Below is a small trained network, with its code and all its weights. Each question gives an input and a target symbol and asks what happens when units are switched off, that is, made to give their printed mean instead of their output.

import numpy as np


def w(rows, s, z=0):
    codes = np.array(rows[::2]) - 128.0
    scale = np.full(codes.shape[1], s)
    scale[-1] = z or s
    return codes * scale


def norm(h):
    return h / np.sqrt((h * h).mean(-1, keepdims=True) + 1e-5)


def f(y):
    return y / 2 * (1 + np.tanh(0.7978845608 * (y + 0.044715 * y**3)))


def softmax(a):
    e = np.exp(a - a.max(-1, keepdims=True))
    return e / e.sum(-1, keepdims=True)


def log_softmax(a):
    a = a - a.max(-1, keepdims=True)
    return a - np.log(np.exp(a).sum(-1, keepdims=True))


def net(x, mask):
    ids = ['αβγδεηλμξστω'.index(c) for c in x.split()]
    T = len(ids)
    res = E[ids] + P[:T]
    r = norm(res)
    for j in range(3):
        rows = slice(3 * j, 3 * j + 3)
        q, k, v = (r @ M[0][rows].T for M in (Q, K, V))
        z = softmax(np.where(np.tri(T) > 0, q @ k.T / 3**0.5, -1e9)) @ v
        o = O[0][rows]
        res = res + np.where(mask[j], z, o[:, -1]) @ o[:, :-1]
    y = f(norm(res) @ A[0][:, :-1].T + A[0][:, -1])
    res = res + np.where(mask[3:19], y, B[0][:, -1]) @ B[0][:, :-1]
    return log_softmax(norm(res)[-1] @ U[:, :-1].T + U[:, -1])


Q, K, V, O, A, B = {}, {}, {}, {}, {}, {}
E = w([
[81,163,122,101,123,82,108,138,147],'α',
[70,159,136,137,128,97,161,164,140],'β',
[173,121,70,149,151,148,145,139,152],'γ',
[128,183,64,125,141,142,139,162,119],'δ',
[164,168,116,157,140,105,125,192,138],'ε',
[85,128,89,105,170,113,163,109,161],'η',
[165,198,113,126,122,162,142,179,191],'λ',
[109,167,131,160,196,86,129,215,102],'μ',
[126,146,4,119,123,133,112,115,210],'ξ',
[82,62,151,100,99,98,110,153,109],'σ',
[157,86,12,135,68,192,138,165,139],'τ',
[161,147,156,103,130,155,133,174,127],'ω',
],0.019)
P = w([
[158,112,147,137,97,141,82,12,97],'0',
[154,162,72,73,58,106,212,87,49],'1',
[176,116,86,100,206,171,104,229,151],'2',
[130,131,141,181,144,168,191,91,163],'3',
[117,161,136,114,87,57,216,127,130],'4',
[145,79,118,95,202,207,104,217,139],'5',
[130,136,167,204,153,160,207,109,161],'6',
],0.011)
Q[0] = w([
[154,158,40,89,153,105,167,158,167],'head 0',
[55,127,167,98,145,95,103,127,39],'head 0',
[124,60,166,178,211,176,185,155,40],'head 0',
[150,118,105,101,217,139,104,159,173],'head 1',
[93,117,166,206,115,85,161,91,105],'head 1',
[127,201,149,171,68,130,197,15,162],'head 1',
[134,63,123,122,1,144,117,81,89],'head 2',
[192,76,102,54,194,129,91,158,92],'head 2',
[129,180,150,186,92,119,126,113,72],'head 2',
],0.0092)
K[0] = w([
[132,151,83,101,160,155,95,121,228],'head 0',
[35,142,141,61,167,65,112,133,55],'head 0',
[97,46,155,168,151,194,126,193,124],'head 0',
[167,138,119,180,146,157,77,136,102],'head 1',
[75,136,132,122,170,87,230,147,175],'head 1',
[67,138,127,130,130,170,214,144,223],'head 1',
[123,110,81,89,69,127,158,155,113],'head 2',
[186,90,125,138,107,138,2,47,59],'head 2',
[113,170,129,93,164,103,180,238,118],'head 2',
],0.0095)
V[0] = w([
[114,88,172,140,174,133,101,105,127],'head 0',
[195,93,98,62,111,111,169,111,213],'head 0',
[87,71,144,179,133,165,102,143,124],'head 0',
[104,183,115,149,197,170,89,159,73],'head 1',
[119,133,172,116,157,151,122,9,138],'head 1',
[93,107,150,150,168,67,73,137,74],'head 1',
[144,132,208,179,79,115,158,90,100],'head 2',
[122,138,159,138,2,147,139,190,111],'head 2',
[170,81,149,226,111,100,52,98,225],'head 2',
],0.0093)
O[0] = w([
[160,105,111,110,106,98,194,182,174,82],'head 0',
[72,94,227,128,135,116,147,160,20,148],'head 0',
[158,98,23,82,150,78,228,136,165,98],'head 0',
[95,36,121,72,168,140,161,138,224,254],'head 1',
[162,208,135,137,167,194,192,150,207,68],'head 1',
[41,132,244,99,204,199,110,128,72,162],'head 1',
[55,73,2,131,92,119,239,211,74,102],'head 2',
[84,110,102,158,217,216,67,133,107,22],'head 2',
[162,58,202,233,134,143,165,240,162,107],'head 2',
],0.0054,0.0066)
A[0] = w([
[193,81,197,36,155,254,104,107,97,169],'neuron 0',
[97,187,133,72,133,79,71,111,155,45],'neuron 1',
[119,177,75,82,50,118,124,112,19,205],'neuron 2',
[217,98,149,154,73,117,171,39,88,58],'neuron 3',
[169,160,112,50,88,74,185,50,108,171],'neuron 4',
[83,210,130,116,47,140,119,84,38,31],'neuron 5',
[171,139,90,150,91,133,123,119,182,51],'neuron 6',
[194,88,66,120,219,136,150,127,223,115],'neuron 7',
[91,69,193,166,82,68,161,107,115,164],'neuron 8',
[53,172,134,103,116,97,74,94,131,98],'neuron 9',
[116,161,211,187,141,78,143,143,210,141],'neuron 10',
[212,183,154,104,109,96,58,190,119,250],'neuron 11',
[172,83,131,215,113,118,148,160,159,119],'neuron 12',
[97,105,136,108,168,134,151,167,111,214],'neuron 13',
[147,84,98,69,115,115,115,222,104,26],'neuron 14',
[154,124,132,157,166,121,108,207,54,191],'neuron 15',
],0.0088,0.0024)
B[0] = w([
[68,147,111,60,198,75,136,172,161,176],'neuron 0',
[152,67,125,152,148,86,204,178,98,174],'neuron 1',
[166,144,151,63,40,89,70,78,100,209],'neuron 2',
[24,88,83,160,213,92,201,136,120,179],'neuron 3',
[88,130,201,147,101,170,117,104,102,209],'neuron 4',
[131,181,69,127,196,175,75,87,2,186],'neuron 5',
[63,127,161,144,124,132,105,210,127,146],'neuron 6',
[158,164,146,153,111,80,98,60,111,254],'neuron 7',
[160,147,149,130,124,131,146,99,128,164],'neuron 8',
[108,146,138,170,145,123,119,212,123,172],'neuron 9',
[176,80,83,97,172,191,95,155,155,232],'neuron 10',
[98,128,118,84,66,130,151,79,74,188],'neuron 11',
[143,119,179,84,145,119,111,162,134,194],'neuron 12',
[144,146,127,176,20,115,183,91,124,226],'neuron 13',
[94,138,102,122,51,190,166,124,122,168],'neuron 14',
[81,109,162,126,131,132,81,23,137,203],'neuron 15',
],0.0075,0.007)
U = w([
[134,195,166,138,143,202,176,66,163,73],'α',
[97,48,2,127,123,130,118,116,108,72],'β',
[206,178,143,127,82,148,141,200,155,199],'γ',
[187,149,33,82,179,53,126,77,183,151],'δ',
[124,63,138,196,145,98,180,185,68,100],'ε',
[117,138,153,95,24,42,165,104,128,119],'η',
[69,120,120,182,97,112,50,113,190,132],'λ',
[45,116,106,31,193,104,123,184,150,107],'μ',
[170,77,194,72,148,144,47,122,140,79],'ξ',
[126,158,100,152,199,190,101,165,88,69],'σ',
[120,172,105,105,146,126,54,62,55,250],'τ',
[127,197,5,164,129,155,185,138,133,105],'ω',
],0.007,0.0023)

Each question gives the input, a string of symbols that net reads in full, and the target symbol t.
The units are the heads (3 rows each of Q, K, V and O) and the neurons (one row each of A and B). Each row of codes is followed by its name. A weight is (code - 128) times the scale printed after its matrix; where a second scale follows, it is the last column's (O, A, B and U).
mask holds one flag per unit, heads first, then neurons. A switched-off unit (its flag False) gives its mean, the last column of its rows in O or B, instead of its output. The means were averaged over made-up inputs and are rounded, as every weight is.
A unit's drop is (log p(t) with every unit on - log p(t) with that unit switched off) / (log p(t) with every unit on - log p(t) with every unit switched off).
The circuit of an input: a set's keep is (log p(t) with only the set's units on - log p(t) with every unit switched off) / (log p(t) with every unit on - log p(t) with every unit switched off). Starting from the 12 units with the biggest drops (on a tie, the unit counted first), units are removed one at a time, each time the one whose removal leaves the highest keep (on an exact tie, the one counted first), for as long as the keep stays at least 0.8.
circuit, biggest first: the units of the circuit, biggest drop first
k most important neurons: the k neurons with the biggest drops, biggest first
which heads matter: for each layer, one digit per head in row order, 1 if its drop is at least 0.15 and else 0, layers parted by /
input μ μ ξ τ η, target τ: circuit, biggest first => (head 1; neuron 5; head 0)
input ω ξ μ μ γ, target τ: circuit, biggest first => (head 0; neuron 5)
input β ε γ, target β: circuit, biggest first => (head 2; head 1)
input μ η ξ μ ε, target τ: which heads matter => 100
input μ η δ, target μ: circuit, biggest first => (head 1; neuron 0)
input δ ω γ δ μ γ, target δ: circuit, biggest first => (neuron 7; head 1)
input γ ε γ δ α γ, target γ: circuit, biggest first => (head 2; head 1)
input μ α ξ, target μ: circuit, biggest first => (head 1; neuron 0)
input λ μ σ ω δ, target τ: circuit, biggest first => (neuron 5; head 0)
input ξ γ μ η ω, target τ: circuit, biggest first => (neuron 5; head 0; head 2)
input η μ ω μ μ μ, target η: which heads matter => 001
input η β μ ξ γ ω, target η: circuit, biggest first => (head 2; neuron 11)
input γ β ε ω, target μ: circuit, biggest first => (neuron 0)
input μ μ μ μ η ε, target μ: which heads matter => 010
input ξ η μ μ τ μ, target ξ: which heads matter => 001
input τ μ λ, target τ: 2 most important neurons => (neuron 11; neuron 15)
input μ μ μ α, target σ: which heads matter => 010
input γ λ μ τ ω γ, target γ: which heads matter => 011
input ε μ μ, target ε: 2 most important neurons => (neuron 13; neuron 15)
input σ σ δ γ μ, target τ: which heads matter => 011
input β γ μ ω ξ, target τ: 2 most important neurons => (neuron 5; neuron 2)
input δ τ γ λ, target γ: which heads matter => 010
